Below are the code and all the weights of a small trained network. Each question names an input and a target symbol and asks about switching units off, where a switched-off unit gives its printed mean instead of its output.

import numpy as np


def w(rows, s, z=0):
    codes = np.array(rows[::2]) - 128.0
    scale = np.full(codes.shape[1], s)
    scale[-1] = z or s
    return codes * scale


def norm(h):
    return h / np.sqrt((h * h).mean(-1, keepdims=True) + 1e-5)


def f(y):
    return np.maximum(y, 0)


def softmax(a):
    e = np.exp(a - a.max(-1, keepdims=True))
    return e / e.sum(-1, keepdims=True)


def log_softmax(a):
    a = a - a.max(-1, keepdims=True)
    return a - np.log(np.exp(a).sum(-1, keepdims=True))


def net(x, mask):
    ids = ['αγδεζηθλμξπστφψω'.index(c) for c in x.split()]
    T = len(ids)
    res = E[ids] + P[:T]
    r = norm(res)
    for j in range(3):
        rows = slice(2 * j, 2 * j + 2)
        q, k, v = (r @ M[0][rows].T for M in (Q, K, V))
        z = softmax(np.where(np.tri(T) > 0, q @ k.T / 2**0.5, -1e9)) @ v
        o = O[0][rows]
        res = res + np.where(mask[j], z, o[:, -1]) @ o[:, :-1]
    y = f(norm(res) @ A[0][:, :-1].T + A[0][:, -1])
    res = res + np.where(mask[3:27], y, B[0][:, -1]) @ B[0][:, :-1]
    return log_softmax(norm(res)[-1] @ U[:, :-1].T + U[:, -1])


Q, K, V, O, A, B = {}, {}, {}, {}, {}, {}
E = w([
[147,124,75,99,161,136,154,140,160],'α',
[147,108,117,102,179,138,174,150,156],'γ',
[216,85,146,168,2,93,43,236,183],'δ',
[110,120,104,124,186,145,151,140,173],'ε',
[117,106,126,86,180,152,148,139,165],'ζ',
[113,120,73,103,177,124,138,134,177],'η',
[127,123,56,154,160,105,141,138,165],'θ',
[122,77,147,125,193,110,154,153,152],'λ',
[132,57,92,123,165,179,134,135,127],'μ',
[212,97,76,132,122,164,143,102,135],'ξ',
[149,136,151,119,161,203,136,141,101],'π',
[172,126,87,163,150,152,103,122,91],'σ',
[106,141,87,118,141,146,76,118,102],'τ',
[135,120,118,147,153,95,149,153,74],'φ',
[171,141,133,81,122,78,107,144,106],'ψ',
[171,189,150,150,139,109,124,139,141],'ω',
],0.0056)
P = w([
[104,127,118,120,208,120,171,4,100],'0',
[115,120,108,121,182,128,164,80,120],'1',
[113,128,116,138,172,127,146,97,112],'2',
[116,116,121,130,177,131,126,126,132],'3',
[115,113,122,137,176,138,107,143,142],'4',
[115,111,116,137,164,143,94,162,152],'5',
[117,116,109,136,145,156,88,184,157],'6',
[123,112,104,133,149,154,82,218,173],'7',
[125,109,112,129,137,153,80,247,188],'8',
],0.0039)
Q[0] = w([
[67,156,208,109,2,119,187,2,99],'head 0',
[122,150,159,101,87,111,128,178,203],'head 0',
[116,112,89,160,187,164,140,82,94],'head 1',
[107,190,191,138,82,20,172,22,33],'head 1',
[17,154,161,195,88,135,201,14,105],'head 2',
[179,114,80,166,230,166,171,168,100],'head 2',
],0.0075)
K[0] = w([
[80,134,84,90,209,94,230,26,130],'head 0',
[69,34,44,137,120,172,180,166,198],'head 0',
[134,181,151,146,169,46,88,153,2],'head 1',
[125,157,134,79,165,131,197,6,122],'head 1',
[150,113,83,63,201,113,170,47,49],'head 2',
[77,163,164,103,51,96,8,200,139],'head 2',
],0.0062)
V[0] = w([
[88,1,108,142,89,153,133,118,77],'head 0',
[201,85,114,129,97,79,114,88,195],'head 0',
[83,76,153,96,140,127,186,189,154],'head 1',
[144,150,127,85,128,219,140,92,175],'head 1',
[206,111,130,160,112,133,165,176,163],'head 2',
[167,103,125,21,114,71,81,129,120],'head 2',
],0.0065)
O[0] = w([
[89,32,23,98,62,132,123,98,87,111],'head 0',
[1,139,165,182,122,141,140,130,134,237],'head 0',
[111,175,89,96,70,131,110,31,158,129],'head 1',
[136,65,125,220,127,120,96,85,184,104],'head 1',
[129,83,148,146,178,130,201,66,100,252],'head 2',
[86,125,145,101,180,47,36,89,64,191],'head 2',
],0.0062,0.0024)
A[0] = w([
[102,182,90,3,57,142,229,210,30,4],'neuron 0',
[85,177,127,86,114,165,150,126,165,45],'neuron 1',
[143,156,123,164,141,146,66,146,129,98],'neuron 2',
[13,125,191,190,27,141,138,92,112,137],'neuron 3',
[147,157,167,140,187,180,137,147,142,142],'neuron 4',
[144,49,93,91,111,95,151,155,117,111],'neuron 5',
[146,111,127,83,92,174,136,125,91,126],'neuron 6',
[126,180,143,158,126,90,87,53,172,134],'neuron 7',
[119,223,127,125,64,127,122,58,140,136],'neuron 8',
[100,120,80,174,100,160,216,119,149,103],'neuron 9',
[147,109,111,180,88,134,63,114,143,123],'neuron 10',
[149,190,215,144,160,68,137,218,120,75],'neuron 11',
[198,101,147,147,93,68,108,78,140,117],'neuron 12',
[148,102,153,130,161,169,164,100,89,129],'neuron 13',
[105,86,145,117,191,117,171,156,133,136],'neuron 14',
[209,113,119,52,92,96,117,183,145,172],'neuron 15',
[119,183,114,140,136,174,117,176,168,143],'neuron 16',
[43,156,160,92,166,99,89,164,36,36],'neuron 17',
[173,121,132,169,133,100,149,152,98,188],'neuron 18',
[107,103,62,93,119,129,79,118,133,128],'neuron 19',
[106,89,218,137,118,89,61,123,128,113],'neuron 20',
[162,108,131,115,84,155,180,137,123,152],'neuron 21',
[200,139,126,161,104,100,97,147,164,149],'neuron 22',
[158,111,109,63,64,134,84,197,92,82],'neuron 23',
],0.0059,0.0025)
B[0] = w([
[45,254,59,73,99,145,186,159,236,186],'neuron 0',
[158,113,149,151,105,83,156,129,95,145],'neuron 1',
[106,102,153,112,97,100,126,126,149,156],'neuron 2',
[27,83,144,234,217,144,223,72,160,212],'neuron 3',
[139,132,78,130,98,92,127,111,90,211],'neuron 4',
[167,135,133,142,104,161,101,160,119,192],'neuron 5',
[125,162,100,126,138,104,117,143,163,155],'neuron 6',
[138,111,104,129,115,121,133,205,119,191],'neuron 7',
[117,58,166,91,177,136,146,197,111,143],'neuron 8',
[134,147,147,94,131,122,107,111,76,222],'neuron 9',
[111,166,166,119,121,103,116,115,136,157],'neuron 10',
[141,180,200,73,167,153,133,72,105,193],'neuron 11',
[109,189,116,127,140,180,87,112,123,145],'neuron 12',
[92,138,118,122,135,126,139,160,133,198],'neuron 13',
[145,149,131,157,97,144,114,179,109,253],'neuron 14',
[63,146,148,198,114,150,120,120,92,191],'neuron 15',
[158,102,163,130,97,86,127,91,115,178],'neuron 16',
[98,120,81,122,177,115,33,99,81,254],'neuron 17',
[112,115,152,89,112,153,154,147,147,183],'neuron 18',
[131,131,186,126,98,138,165,143,97,181],'neuron 19',
[109,118,65,134,115,161,179,127,97,189],'neuron 20',
[98,158,125,142,139,107,74,145,138,171],'neuron 21',
[100,114,175,110,131,139,113,101,127,167],'neuron 22',
[92,135,157,139,103,40,165,94,167,162],'neuron 23',
],0.0061,0.0041)
U = w([
[197,89,123,114,126,100,148,70,177,251],'α',
[164,103,122,171,116,198,123,246,80,162],'γ',
[52,86,152,210,158,156,205,62,117,170],'δ',
[158,102,67,89,229,148,173,125,172,92],'ε',
[65,231,85,95,90,133,167,163,178,162],'ζ',
[172,144,57,215,162,44,80,129,191,15],'η',
[116,75,169,65,152,157,100,154,226,114],'θ',
[137,73,154,100,131,64,123,156,191,129],'λ',
[87,158,124,89,193,114,30,103,54,159],'μ',
[196,150,100,162,81,55,180,77,60,141],'ξ',
[166,173,131,174,117,242,45,60,172,120],'π',
[132,60,163,25,121,115,215,139,87,90],'σ',
[128,71,64,73,35,174,110,55,87,185],'τ',
[140,134,126,134,127,128,123,114,132,4],'φ',
[88,130,223,180,31,81,66,127,134,108],'ψ',
[176,203,254,123,191,160,190,125,120,91],'ω',
],0.0062,0.0018)

Each question gives the input, a string of symbols that net reads in full, and the target symbol t.
The units are the heads (2 rows each of Q, K, V and O) and the neurons (one row each of A and B). Each row of codes is followed by its name. A weight is (code - 128) times the scale printed after its matrix; where a second scale follows, it is the last column's (O, A, B and U).
mask holds one flag per unit, heads first, then neurons. A switched-off unit (its flag False) gives its mean, the last column of its rows in O or B, instead of its output. The means were averaged over made-up inputs and are rounded, as every weight is.
A unit's drop is (log p(t) with every unit on - log p(t) with that unit switched off) / (log p(t) with every unit on - log p(t) with every unit switched off).
The circuit of an input: a set's keep is (log p(t) with only the set's units on - log p(t) with every unit switched off) / (log p(t) with every unit on - log p(t) with every unit switched off). Starting from the 12 units with the biggest drops (on a tie, the unit counted first), units are removed one at a time, each time the one whose removal leaves the highest keep (on an exact tie, the one counted first), for as long as the keep stays at least 0.8.
units of the circuit, in order: the units of the circuit, biggest drop first
unit that matters most: the unit with the biggest drop
top k neurons: the k neurons with the biggest drops, biggest first
which heads matter: for each layer, one digit per head in row order, 1 if its drop is at least 0.15 and else 0, layers parted by /
input ψ ω γ α φ θ ω δ ξ, target δ: units of the circuit, in order : [head 0; neuron 3]
input ξ α γ φ ε μ, target ζ: units of the circuit, in order : [head 1; neuron 0]
input ψ γ λ, target μ: units of the circuit, in order : [head 2; neuron 17]
input ψ α μ ω λ τ, target ω: top neuron : [neuron 11]
input φ γ σ φ α, target ζ: units of the circuit, in order : [head 1; neuron 0]
input ε α θ ζ φ σ, target ζ: units of the circuit, in order : [head 1; neuron 0]
input ξ α φ φ γ ψ ω, target ω: which heads matter : 100
input φ α ξ, target ζ: units of the circuit, in order : [head 1; neuron 0; head 2]
input α π α, target π: which heads matter : 110
input ε σ τ α ω φ, target ω: which heads matter : 100
input ω γ γ σ α, target γ: which heads matter : 000
input ψ σ π π ε μ γ α α, target ε: which heads matter : 111
input ψ τ ζ σ θ, target γ: which heads matter : 110
input ζ σ γ σ π, target γ: unit that matters most : head 1
input ξ φ α, target ζ: units of the circuit, in order : [neuron 0; head 1]
input γ α τ σ α α ξ π ε, target π: which heads matter : 111
input ε σ ε ω γ η, target ω: which heads matter : 100
input σ ω α σ σ θ α λ γ, target σ: top 4 neurons : [neuron 17; neuron 3; neuron 8; neuron 0]
input ξ λ φ λ, target ζ: which heads matter : 010
input ω θ ξ η σ μ, target γ: which heads matter : 000
input α φ ω α α, target ω: units of the circuit, in order : [head 0]
input α α φ φ, target ζ: which heads matter : 000
input ξ π α ψ α α φ ψ π, target μ: which heads matter : 001
